Below is a small trained network, with its code and all its weights. Each question gives an input and a class and asks what happens when units are switched off, that is, made to give their printed mean instead of their output.

import numpy as np


def w(rows, s, z=0):
    codes = np.array(rows[::2]) - 128.0
    scale = np.full(codes.shape[1], s)
    scale[-1] = z or s
    return codes * scale


def f(y):
    return y / 2 * (1 + np.tanh(0.7978845608 * (y + 0.044715 * y**3)))


def log_softmax(a):
    a = a - a.max(-1, keepdims=True)
    return a - np.log(np.exp(a).sum(-1, keepdims=True))


def net(x, mask):
    res = np.array(x, float).reshape(1, 5) / 4 @ E
    y = f(res @ A[0][:, :-1].T + A[0][:, -1])
    res = res + np.where(mask, y, B[0][:, -1]) @ B[0][:, :-1]
    return log_softmax(res[-1] @ U[:, :-1].T + U[:, -1])


A, B = {}, {}
E = w([
[47,206,11,112,250,163],'x0',
[178,51,139,254,241,69],'x1',
[61,113,149,110,130,91],'x2',
[96,93,108,97,113,98],'x3',
[51,75,138,237,96,242],'x4',
],0.0092)
A[0] = w([
[200,108,175,122,157,37,180],'N1',
[106,138,92,73,124,171,90],'N2',
[76,76,113,183,97,207,200],'N3',
[111,176,114,112,127,142,183],'N4',
[117,117,73,160,247,101,58],'N5',
[68,167,91,109,112,199,106],'N6',
[108,42,169,207,95,173,135],'N7',
[159,47,160,202,106,96,161],'N8',
[136,234,98,52,146,91,255],'N9',
[142,156,219,74,4,143,245],'N10',
[114,130,132,146,92,164,150],'N11',
],0.017,0.0053)
B[0] = w([
[146,165,130,186,108,26,233],'N1',
[116,155,163,131,162,135,184],'N2',
[127,129,153,151,108,238,234],'N3',
[154,158,149,111,147,167,175],'N4',
[123,88,22,121,91,170,223],'N5',
[104,163,207,161,112,172,214],'N6',
[151,68,187,80,140,150,234],'N7',
[130,93,190,73,141,95,231],'N8',
[134,141,121,27,230,121,253],'N9',
[144,91,5,141,113,159,253],'N10',
[84,98,129,122,122,143,164],'N11',
],0.025,0.02)
U = w([
[139,164,24,126,148,92,252],'0',
[138,136,204,61,193,124,159],'1',
[96,106,105,165,79,203,128],'2',
[44,254,199,196,130,189,21],'3',
[158,175,163,164,127,6,53],'4',
],0.01,0.0034)

Each question gives the input, the list of numbers given to net, and the class t.
The units are the neurons (one row each of A and B). Each row of codes is followed by its name. A weight is (code - 128) times the scale printed after its matrix; where a second scale follows, it is the last column's (A, B and U).
mask holds one flag per neuron, in row order. A switched-off neuron (its flag False) gives its mean, the last column of its row in B, instead of its output. The means were averaged over made-up inputs and are rounded, as every weight is.
A unit's drop is (log p(t) with every unit on - log p(t) with that unit switched off) / (log p(t) with every unit on - log p(t) with every unit switched off).
The circuit of an input: a set's keep is (log p(t) with only the set's units on - log p(t) with every unit switched off) / (log p(t) with every unit on - log p(t) with every unit switched off). Starting from all 11 units, units are removed one at a time, each time the one whose removal leaves the highest keep (on an exact tie, the one counted first), for as long as the keep stays at least 0.8.
circuit, biggest first: the units of the circuit, biggest drop first
unit that matters most: the unit with the biggest drop
k most important neurons: the k neurons with the biggest drops, biggest first
drop when u is switched off: that unit's drop, to one decimal
input [-8,-6,-4,7,0], class 0: circuit, biggest first -> (N10)
input [0,7,0,1,-6], class 4: 2 most important neurons -> (N1 N10)
input [2,0,5,-5,8], class 3: 3 most important neurons -> (N10 N5 N6)
input [-7,8,-5,1,0], class 4: 2 most important neurons -> (N1 N9)
input [7,6,4,-6,1], class 2: 2 most important neurons -> (N9 N1)
input [5,-5,6,-1,1], class 3: 3 most important neurons -> (N6 N7 N8)
input [5,-5,-8,-7,1], class 3: 3 most important neurons -> (N6 N7 N8)
input [8,-1,-2,1,2], class 3: 2 most important neurons -> (N6 N10)
input [6,1,8,5,-1], class 0: 4 most important neurons -> (N5 N7 N8 N3)
input [0,0,-6,5,1], class 2: 4 most important neurons -> (N9 N1 N8 N6)
input [8,0,-4,-5,3], class 3: 2 most important neurons -> (N10 N6)
input [8,3,2,-2,0], class 0: 3 most important neurons -> (N5 N3 N7)
input [-1,3,5,6,-7], class 4: 2 most important neurons -> (N1 N10)
input [-5,-1,-5,0,-8], class 0: unit that matters most -> N10
input [-6,3,7,-2,-5], class 4: drop when N4 is switched off -> 0.0
input [-6,6,-8,-5,-1], class 4: drop when N1 is switched off -> 0.9
input [6,1,-4,0,1], class 2: drop when N8 is switched off -> 0.1
